Each row has a hidden stage along a path, written after it and counted from one end. A new block has a new path.
[ 125   70 -118  272  -16 -160  205 -320  107  330   71 -114 -370 -207
  174  -52  -81  -74    6  -56  -33    0   32 -117   72  193  -40  -84
   58   -1 -151   44  -16 -231  -91 -190  149  -89  -95 -193  -48   63
 -310  141   62  -25   12   51  -94  -74 -314  -54  124]  15
[ -65   -3   31   13  -32  169  -13 -134  175  -50 -160  -25 -114   51
  179  -60  193   85   16  273 -177    3 -105  -84 -143 -117  398  -19
  232  203  -91   -6  -68  204  -31 -161   90  -76  149   28  -65  -50
  156   95  -94   -4 -119   55  -68 -197 -161  -42  -76]  24
[ 136  -29  -89  222   -3  -50  368 -375   29  287  102 -149 -320 -374
  158  -67 -211  -66  -65  -17  -12  -68  115  -43  -30  128 -104 -145
  148 -118  -90   24   56 -126 -156 -339   76 -135  -98 -245   55  152
 -160   67  150  -50 -112   64 -196  -12 -372  100  149]  12
[   4    1  115 -139 -114 -176  -10 -321   47  -83    6  386   97 -135
 -229  361  161   63 -428  -54    1  175    5  -66   52   59   29   12
   88  -67 -163  183   92 -255  -17    6 -337    0  -58   27  120  169
  436  315 -174  -39  -25 -148   37 -175  127  199  -51]  26
[ -51  252  104  -95   42   -6 -150  -34  -69   10 -116   12   29   -2
  158    9  -86  -79  132   53  -71   18  -66   96  -37    9  157  114
  279  177   89 -125  -62   81   11   -7   58 -103  -94    6 -193 -179
    7  -81   33  -12  -72  -15  -54 -222   33  -65   41]  31
[  76  -88   27   91 -136  190  165  118  -24  168 -178 -255   59  -27
   68   59 -175  -57   40   58   34   -4  -35  260 -153   35 -349 -226
   81  -92  -46  149   69  104  -51  124  -63  103   21 -124 -102  -44
  175  -98  112  172   35  167 -185  -18   64  -92  -11]  3
[ 145  -40 -231   87  -33   34  180   33  -85  133   94   36   84   14
   73  -13  -49   54  -88   30   -6   82  -29  -19  241  163  -54  -25
  -53   94   -6   31  121 -121    2  -37   64   64  -59  -70   40  -73
  -27  118  149   57  -94 -175  -11 -115  -74  -40   32]  4
[ -21  167  -40  159   54    2   59 -204  234  133  116  -83   80   58
  258  -88   35   80 -104   12  -43  -22 -155 -118   95   70  153  -23
  -57  128  -42  -33   13   -7  -35 -112  204   71  -78  -82 -177  -50
   70  111   60  -20  -66 -156 -102    1 -262   42  -57]  19
[ 111 -210   32  -13 -161  130  163  115 -117   62   23  -25   12   21
   25  165  -66 -132 -157  138  -36  -17 -163   72 -115  130 -156 -127
  175  -96  -56  136   86 -103 -116  -17 -171  106  -16  -40   40  -59
   13  175   10  309   85  227  -98    2   58 -115 -174]  12
[  49 -151   54  -85  -12   50    3   -7   58  133    7 -157 -394   32
    5   78  -89 -108 -139   50   47   60 -130 -103 -207  234    3   97
  182   14  103  159   -1  -62  -15  -33  -12   65  -65 -135  126   67
   82  228   -7   87  175  121   63  -36  181   11 -176]  3
[  55   35  -31   97   83 -127  113 -101  141  -11  123   66    5  -10
  123 -122  -58   64 -120    3  -44  -62  -45 -128   36   10  296   15
   -4 -164  -78  -24  -10  -80   17 -128   64  -83 -150 -122  -30   78
   44  147  -59    7 -132 -116  -15   74 -135  -12  -38]  10
[  31   77  135  -26 -137 -140   -7 -261  -19   17  -18  388  169 -161
 -256  376  161   91 -349  -63  -23  146  -96  -27   40   49  -56  -93
  105   -5 -196  217   95 -227   -5   83 -312  120  -37   76  -62  107
  431  319 -120  109   38 -124  -39 -112  106  153   -7]  18
[  64 -170 -232  110 -209  337 -125  245 -109   95 -160   65 -129  151
  -93  -91  112  186 -105  304 -169  195 -159   74 -158  -59  195   68
  104  302  -49    5  126  243  -55  -67 -163 -117    2  -20  -45 -117
  279  132   82  129  -83  -42 -167 -241   28  -61   20]  28
[ 176  -40  130 -147  -44 -208  180 -185   -8  129  -88  204   79 -179
 -119  355   56   42 -179   77 -104   15  -28   24   77  -35 -114 -184
  295   13 -123   30   37  -49    0   91 -168  -91   10  121   63   10
  256  171  -33    0 -139   37  -12  -96 -117  -16  -17]  14
[-151  -52  202 -148   41  131 -101 -120  135  -82 -224 -106  -23   94
   13   17  -25   79    6  -55  189 -132  -39   59 -225  -72   50  -32
   49 -165  235   70  -35  140  -58  121  128   55  121  127  -48   -4
   43  -94 -126  -62  169  141   69  136   55  135  -76]  33
[  54   42 -164  -81  -77    9 -112  -96 -148  -62  -73  175   31  103
  -70 -107  -89  -65  118  -21    9   84   65  -13  -49  110  -49   51
  -23  187   86 -408 -115 -112 -140  -32  -17  -16   12  132  -51 -183
 -110    2  -25 -209  -15   -1  -17 -206  214   58    4]  29
[-204  -72 -104   86   24   51   51 -132  232  103 -174 -310  261  -42
  248 -177  -68 -132 -110 -223  -62  122  123  116 -152 -262 -238 -108
 -134  -29   77   88   17  107    5 -185  -38   46  131  -66  -45   90
  333 -321  180   18   -3  134 -143  -39   38  -75  -34]  9
[  12 -139   57 -123 -106  132  129   -9    9   97  -29 -100  -69   34
   -4  180  -41  -89  -85   85   -7  -18  -82   24   82  129  -26   83
  131   30   84   53  105  -41 -216  109  -29   22  -52   55  157  -33
 -107  124  -32   45   60  109    1   45   31  -82 -187]  13
[  -5   37   53   26  -75   73   24   86  -50  -29 -162  -46  146   61
   67   78  -36    2   99  -32   47  -39  -35  142  -48  -51  -20  -61
   40 -162   -9  186   54    8   54  170   57   33   42  -30  -82  -26
  -81 -121  -37  200   72   80    9  -43   62 -153   59]  25
[-125  -54  230 -135   58   97  -49  -36  118 -110 -264  -49  103   65
   23    3  -64   67   47   44   15 -103 -107   49 -211 -148   63 -139
   56 -153  154   66  -50  146  -18  156  126   91  170  162 -100    0
  -45 -140 -195   57  111  197   -2  117  -15  -56  -76]  16
[-152  -37  152  -65  127   35  -97  -71   31   29 -405  -21   47  -88
  -72  -84  -36   55   57   76  -69 -261   61   69 -212 -240  118 -103
  124 -157  251  189   85  134  -24  -23  114   24   74  267 -146  -71
 -300 -187    6   46  155  246  -43  260   -8  -67  -12]  0
[ 112  -26 -185  -60  128  138  198 -165   20  241   79 -282   84  192
  230   85  -19    3 -189  -62  101  -34 -367 -202  -90   34 -113  -61
  156  100  178  -57 -176   68   17  120  260  132    7   46  122  -89
  145  145  253  211  156  126   50  139   69   20 -202]  3
[ 121   45  -29 -215  -22  -64 -157   55 -304 -117  -83  238   98  245
  -97 -185 -289  -96   11  143   65  172 -131   89   53  193 -106   27
   26   94  130 -567 -215  -98 -184  190  -89  -99 -188  197  -32 -351
 -107   96  -85 -265  -50   82   29  -65  226   88   26]  21
[-127  -25  251 -240  222  -78 -238  107  -60 -192 -206  136   14  -12
  -95 -133 -112   95  -43   -8   38 -175   51   37 -103  -70  170   19
   11 -251  351  289  223   59  204  -63  144   57   16  155  -12  -29
 -262 -210  -67  -62   52   49  182  198   10   42   59]  8
[   6   65  -50   66  -16  106  -56 -168   61   93    7 -167 -365  -41
   68  -15   31 -131  -31 -121    4  -37   12  -97 -290   88   56  121
  227  -35  -13   86  -17  -33   83 -171   18  -71  -53 -211  102  147
  141   21   57    4   49  101   -2  -65  238   32  -69]  5
[ 200 -154  166 -134 -138 -145   75 -129  -62   87  -48  313  -51 -236
 -231  375   37   14 -193   59  -63  -62  140  103    4  102 -154 -142
  261  -86  -26    2  113 -129  -11   19 -267  -93   16   16   61   97
  249  171 -125    3  -65    2   -8 -103   -2   55  -78]  9
[  36   68 -115  -37  113  143  207 -174   67   11  116 -328  168  239
  310  -96   92  -55  -68   -5    2  -83 -219 -301   65  -61  165  114
  -30   67   98   29   -9  121  108   58  415   72   -9  -32  326   25
    7   43  197   46  -13   10  212  178   19  -44 -161]  26
[ -77  215   -2   78 -102  195 -130  -36  -10   67 -154  -32  -28  -14
   88   25   -4  -40  243   25  -48  -60   20  140  -70   56   95   82
  189  201   20 -110  -17   55 -111    5   37   -2  -17    7 -289 -152
  -37  -74   -1   11   -3  -42 -180 -220   95  -86  -17]  30
[  75  -10  -15   -4   30 -192  109  -83  119   76  117   77  -97  -89
   71   38  -81   36 -111  -33  -46   -8   26  -62   41   86  189   58
   70  -50  -26   25   87 -111  -35 -192   -6  -98 -126 -132  -15   47
  -23  105   -2  -16 -114 -103  -19  -72 -168    7    1]  9
[  45  203  -86   -2   91   21 -121 -191 -203   83  -32   31  -78  -17
  126 -121  -76 -132   -8  -61  -25   39 -124  -40 -104   67  -98  -36
  257  120   79 -217 -169  -56   77  -99   77  -65  -47   43  -57 -148
  -13  -31  121  -38  -18  130  -36 -107   98   27   68]  12
[ 148 -112  -76 -220 -166   64 -104   48 -319 -246  -52  300  222  338
 -200 -185 -176   -4  -34  158   42  164 -182  -22  -11  168  -30  -13
 -218  146  109 -557 -169  -56 -297  213  -67  107  -19  242   53 -307
 -135  162 -161 -169   70  138   88   66  296  166  -76]  8
[-141 -103  159 -129   68   58  -93   10  142   31 -223 -131 -119   39
   63   28  -93  -65  -44    9   38  -55  -58   97 -154   24 -114  -93
  124 -136  158  168   17  -13  -39   27   17   62   71  117  -67  -65
 -138 -100 -109   -2  130  244  -43   28    3 -110 -126]  14
[ 187 -121 -268  159 -128  260   22   12  -58  207 -164 -109 -348   69
 -175 -135   59  166  -48  123  -30   70  -80  -30 -302  -37  -41  -59
  125  124 -111  -21   40  222   11  -31  -50 -133   -5  -62  116   14
  306   90  171  -84  -78   81 -106  -24  129   98   86]  1
[ -61  206  -65 -113   26   44 -124 -147  -24   62  -68    8  -82  -36
   43   96  -84  -75  100 -172  -15   58   34   52 -115   -6   49  204
  299  119  131 -228  -78   -8  -23  -31    0 -212  -65  -15  -30   -8
   32 -183   27 -102  -72  -29  -80 -270  167  -18   57]  20
[ 135  -53 -103  108  -21   74  207 -116  -39  -42   97   37  130   92
   84 -111   69   18  -69   70  -33  -98 -116 -195   77   10  127  -94
  -58  -78  -71  -73  -34  -61    8   16  157   76   23   20  127   28
   -8  196  -20   87  -41    9   80  167  -25  -31 -107]  12
[-157  -10  243 -116   26  143 -195  246  -22  -90 -291   55  262  131
    8  -19  -91  181   36  141   32   -7 -194  204  -44  -45  131  -84
  -41   29  259  223   95  196   -5  206  106  262  106  171 -347 -214
  -45  -97  -95  218  183   19   -6   59  -20  -36   -1]  2
[ 136  -96 -314  159 -228  303  -39  145 -104  155 -172  -51 -224  208
 -131  -70  134  183 -100  244  -88  234 -282  -29 -227   23   -3  -54
   39  316 -248  141   99  164  -67   -8 -121   30    1   10    1 -181
  190  214  164   71  -19   82 -167 -198   92  -13   69]  28
[ 196 -128  -99   82  -55  -32  209   10  -55  -20   80   89  157   25
   20 -134   98   -8   82   76 -127 -148  135 -139  168  -19   89  -68
 -118   26   -4 -114  131  -21   82  -86  162   43   98   29  145   29
  -42   72   45  -20 -154  -84  153   90  -72  -95  -69]  12
[ 115   -8  -20   18   55 -360  305 -289  103  203    8  -44 -297 -187
  155   19 -144  -36  -24   12   49   39   75  -65  155   66  196   32
  205  -93 -104   12  -75 -154 -165 -145   54 -290 -178  -89   71   -3
 -210  212   41 -126 -105   39   54  -83 -338   19  170]  25
[  26  -16  184 -105 -169  -64   93 -287  -74   58  -57  309   80 -337
 -208  430   83   31 -270   -2  -99   89   31   60   31   29  -70  -80
  233   47  -87  203  175 -132 -107  -38 -291   41   37   39   20  137
  275  173  -79  109  -12  -37  -90 -168  -34  126   15]  12
[  37   58  -35 -143  -12  -14 -111    8 -305  -85 -169  204  121   57
  -90 -288 -238 -146  118  206  -52  105   86  124  157  135 -116   11
   20  215  147 -466  -53  -61 -188  -12  -67  -47 -122  258  -55 -353
 -170    2   29 -372 -158   19  -32  -99  139   62   64]  21
[  69 -127  -22  -13  -11  -87  285 -234  179  148   38  -46 -258 -172
   91  157 -241  -19 -115   86   -7  -15   -4  -41 -110  109  142   15
  227 -178  -53  -65  -84 -153 -280 -121  -67 -212 -158 -162   31  123
 -145  189 -114   40  -31   51 -202 -123 -203  -37  -71]  26
[ -37 -105  174 -184   43   -5  -80  -38  166 -201  -61   62 -245   52
  180  -84   92  -25  -79  283 -183   42  -69 -109 -169   11  413   14
  263   84  -35    4  -50   98   61 -280   14 -100  122  -47   65  -19
  125  104 -209  -88 -168  118   69 -224 -120  -25 -137]  8
[ 157  -53   -5  -24  -90  -90   76 -143  -20  340 -103  109   -5  -91
 -162  337  109   50 -130   -7   53  -98    8   88   63   76 -244 -119
  263  119   37   -8   54  -61  -93  103 -149   -5  -42  201 -101 -140
  244  246  142   10   58   -4  -44    1   10   68  -93]  23
[ -37 -120  136  -28  -30 -117  -18  222   77   61 -133 -106   49   63
  104  -38 -111 -131   60  -83   68   36  110  259   40  -52 -101   -5
   73 -160   99   29   22   30   41   82 -108 -111  -18  -28  -92  -45
  213 -109  -21   25  -22   80   78  -24   41 -158  -13]  16
[ -88   28   85    7  -72  116   35 -306   77 -162  -47  -20  -56   30
  235  -93  267  -24  -63  161 -164   64 -142 -238 -147 -111  473   28
  124  185  -96  113  -51  112  -14 -257  175   46  218  -56   99   50
   56  117  -67  106   26  169  122  -93 -107   91  -17]  0
[  39 -316    7  117 -238   48  121  207  -12 -130 -126   42  295   -1
   23 -123  -11 -142   61   59 -114  -95  280  229 -207 -175  -73 -192
  -93 -244  -52  -14  128   12  -36 -205 -232   18  173  -94  -79   47
  184 -149  -27  203  -34  185  -75    0  117 -129  -88]  2
[ 141 -207 -200   22  -55   63  191   34  -24  -40   38   30  148  253
   45 -136  118   26  -67  160   28  -16  -37 -154  250   69   71  -32
 -164   39   -3  -95   18  -72  -33   71  122   82   41  140  207 -115
   -5  272   20  -58  -58  -64  188   81   20  -53 -162]  26
[  83 -160   31  -69  -17  -70  128  -34   70  -70  101   30    6  153
  160  -50  114  -97  -71  151  -57  -88    1 -153  161   72  228   49
   27  -28   40  -72   35  -96   -9  -94  128  -49   25   20  199  -32
 -116  191  -75  -25  -58   42  216   48 -114  -75 -182]  20
[  56  -73  121   23 -137   79   75  -59  -68  -77   25  -25 -198   67
   79  -19  111  -83   25   89   98  -87  -22  -40  -42   95  248   81
  167  -89  -27   78   10   -7  -47  -51   51  -43    7  -77  118    6
   41  223  -60   66   56  112  197   56   40   94  -37]  24
[ 229  -15  -41   94  -80  -38  193 -113   16  163   65  -71    8   75
  114   40   46  -24  -57  119  -86  -65 -113 -113   58   82  -45 -113
   14   35 -105  -50   33  -30   13   55  157  -19  -34  -86   97  -17
  -64  145   61   61  -28   67   35   54 -156  -81  -56]  20
[  58  155 -205   80  -79  137  -50 -119  -83  195 -119   -7  -63  -37
   41   83  -42    1  104  -97  -30   95  -49   75 -136   59 -124  -26
  205  217   -3 -170 -123  -10  -39   20    4  -31   34  -39 -177  -91
   63  -80   95   67   27   21 -183 -290  149  -42   74]  3
[-116  -66  151 -235  326  -50 -121   -1  -65  -55 -376  121  -49 -109
  -80 -117 -145   87   59   97    5 -273   47   64 -141 -162   20 -197
  281 -239  340  123   43   45  110  -85  141  -35  101  422 -102 -172
 -413 -214  -38 -121  -11  217    2  150 -123  -73   51]  15
[  36  -11 -262  132  108   93  182  -89   34  200   46 -114   70   19
  216 -111  -74    8 -255  104  -87   87 -194 -111  176   65    8  -46
   26   51  -19   67  -14  -89  -18  -58   83   27 -149  -36   48  -57
    5  177  164  113  -69  -65 -133   -4 -107 -136  -92]  7
[ 108  -82   95   78 -103  117   34  203  -89  114   23  -28   -6  124
   31   48  -34  -64 -114  205   43  -50 -183   94   97  257 -127  -81
   69  -46   -7  164  128  -91  -10  134  -41  156 -136  -28  -78 -148
   45  271   15  189   83   21  -11   84   28  -87 -156]  20
[ -69 -110  -32   74 -160   77  -12  373   23   71 -189  -58  300  112
   57   22 -103  -54   23   12  -30  101   37  362   47  -54 -119  -28
  -36  -58    2  124  132   15  -82  107 -235   40  -46  -32 -253 -151
  160 -119   43  237   18   17 -155 -111  135 -251  -45]  1
[  88 -198  -33  161 -239  228   93   57  -93   64  -29 -190 -209   30
  -78  -23  -35 -167  -95   -2   49   16  -17   16 -176  192 -272  -66
 -103 -183 -104  304  170 -127  -36   35  -89  178   -8 -196  195  138
  -12  108    9  167  196  223    3  114  267  -53  -98]  9
[  72  196 -145   57  -74   95   -1 -188 -100  109   54  -98 -158  -71
  124   62   26  -64    3 -192    3  100  -38  -20 -173   94 -102   36
  188  154  -77   66   50  -15   97 -191   54  -18   22 -221   45   22
  116 -114  207   25  -46   36  -42 -264   96  100  154]  6
[ -39   13  196 -123 -127 -143    2 -235   32  174  -92  196   -7 -266
 -174  402   62   15 -353  -40  -35  131   28  143  138   58  -45   54
  236   58  -39  243  184 -106 -162   21 -350  -61 -144   37   -5   51
  343  211  -15    1    4  -59  -63  -92  -12  135  -16]  9
[  19   11   67   82  -85  152   27   28  -57   23    8 -107 -229   -5
   82   15   -2 -109  -14   74    0    1 -104  -34 -103  164  146   91
  172  -51  -41  259   65  -56   41  -32   32   69  -67 -202   47   70
   11  157  -11  215  103   66   42  -35  150  -54  -54]  2
[ 154  -43 -108  -57   54   41  175   65  -98  302   52 -208  -16   71
  105  127  -83  -45  -67  -44  103   -5 -219  -16   76  174 -288  -69
  173  160  134   97   44   -1   27   87  117  170  -44   67   35 -195
   71  136  303  131   62   48   43   26   25  -43  -90]  10
[  61  -80   29  138 -198   87   85  166  -63  152 -120 -119  175   73
   67    4  -21  -31   62  -27   96    0   -7  301   -2  -26 -270 -181
   18  -24  -30   41   87  101  -72   95  -96   53   46   -2 -197 -166
  249  -50  139  138   25  117  -61   28  -24  -17   58]  18
[ -38   44  -91   48   87  -43  158  -66   60   67   62  -56   23  -27
  181  -68  -44  -46  -59   18  -64   92 -117 -153  189  101  126   29
   -2  110  -33  186   58 -149  -15 -126  125  159  -45    8   -7  -52
 -132  158   76   73  -40  -86    2  -87 -105 -123  -33]  12
[  72 -146   24  109 -239  264  116  -38  -56 -137   58  -50 -214  117
  -24  -58  110  -81  -87  182  -52    2 -180 -179 -206  126  171    1
   -8  -84 -216  179   90  -64 -104  -65  -10  125   38 -135  227  116
  -59  263 -138  158   91  214   39   87  121    9 -124]  15
[  39 -115   22   52  -58   43   53  232 -126  143  -90  -32  -42  -44
   20    7  -95 -100  -32   92   28   21   58  205  189  132  -53   42
  145  -68   82  201  135  -66   12   65 -118   -9 -137  -49  -29  -77
   84  123   80  150    9  -35   31  -19   97 -149  -33]  4
[ 137 -162   -6   -4   54   28   62  221  -94  124  121  -45  -51  128
  127  -64  -79 -150  -76  119   58 -111  -78   23  141  251 -161  -54
  137  -57  163  -23   63 -135   89  -27   43   69  -93   24   23 -164
    1  196   94   80  -11   13   87   67    5 -120 -202]  16
[   2  -47 -243   72  -53  165 -172  160   67  239 -226 -128 -372  144
  -78 -140   93  127  -98  136 -118  252 -155   17  -83   -8   70  105
  123  335  -92  131   94  193    2  -37 -112 -123  -84   38    9 -151
  238   96  152 -138 -107   13 -104 -186   75  -90   42]  10
[ 117  -98  198 -152  -58 -284   18 -107   15   72  -87  405   87 -157
 -213  308   72  103 -183   17    5  -20   90  129  152    0    6 -114
  246  -45    4 -100   -3  -91  -55   97 -284 -124  -16  196 -111  -35
  389  253 -157  -61  -94  -90   49  -49  -64   92  -53]  12
[  66  146 -152   84    9   -8 -127    9  -66   50   17   38  -82  102
   94 -123   32  -60   55 -110   -5   27  -25  -14    0   81   29   56
  102   68  -25 -129  -63  -75  126  -55   41  -76  -63  -44  -67 -105
   59   -4   61  -46  -73  -26   35 -125  146  -65   28]  10
[ 105    7   53  -10  -14  -78   24 -163  -53  132   12  229   64 -134
  -61  231  106   19 -228  -26  -16  -43  -35   17   71   60 -112 -133
  248  -14  -14   26   19 -130   73    2 -142    0  -16   82  -51    0
  320  208    5   82  -35  -53  -14  -43   -1   46  -79]  12
[  74   65  257 -116  -16 -265   62 -263   21  137 -134  219   15 -308
  -84  347  119   -5 -142    6 -133  -43  103   65  123  -98   72  -46
  378  -11  -49  102   50  -16   60   52 -157 -192  -33   62   14  103
  306  122  -60   10 -112  -17   56  -69  -99  -17   13]  11
[  86   10  -78  -25   38  164  152   49    3  316   -8 -295   67  129
  148  155  -79  -42  -85   89  -26   -3 -298  -42   68   99 -162   21
  149  179  133   87   43   73  -12  228  174  112 -114   18   52 -111
   11  105  224  209   89   22  -53   42   16 -190 -178]  21
[ 103 -180  104 -104  -65   44  101  150  -86 -107  135   51   88  218
   67   21   10  -71  -89  174   68  -62 -180  -88   52  211   79  -12
    7  -21   86   53   76  -99  -25    8   64  220   13   43   69 -134
  -28  292  -38  165   89   42  183   84   41   11 -211]  21
[  51    4  -30   49   -9   77  -46  -29   23   71  -28  -13 -207   85
  120 -133  115   90   10   94   19   55 -121  -27  -66   52   98  -76
  174  219  -19  -42  -18  131   56 -170   94  -16  105   26  -95 -157
  225  106   76  -99 -110   10   31 -147 -160  123   71]  17
[  55 -115  -42   61 -144  145  184 -160  -51   -2  -60 -118 -267   35
   -8   13   56  -99   -4   73   47    4  -74 -151 -127   36  189   91
  144 -110 -108  117  -70  -60 -126   53   26  -51  -12  -61  259  126
  -57  255  -69  116  128  196  107   56  174  -25  -58]  24
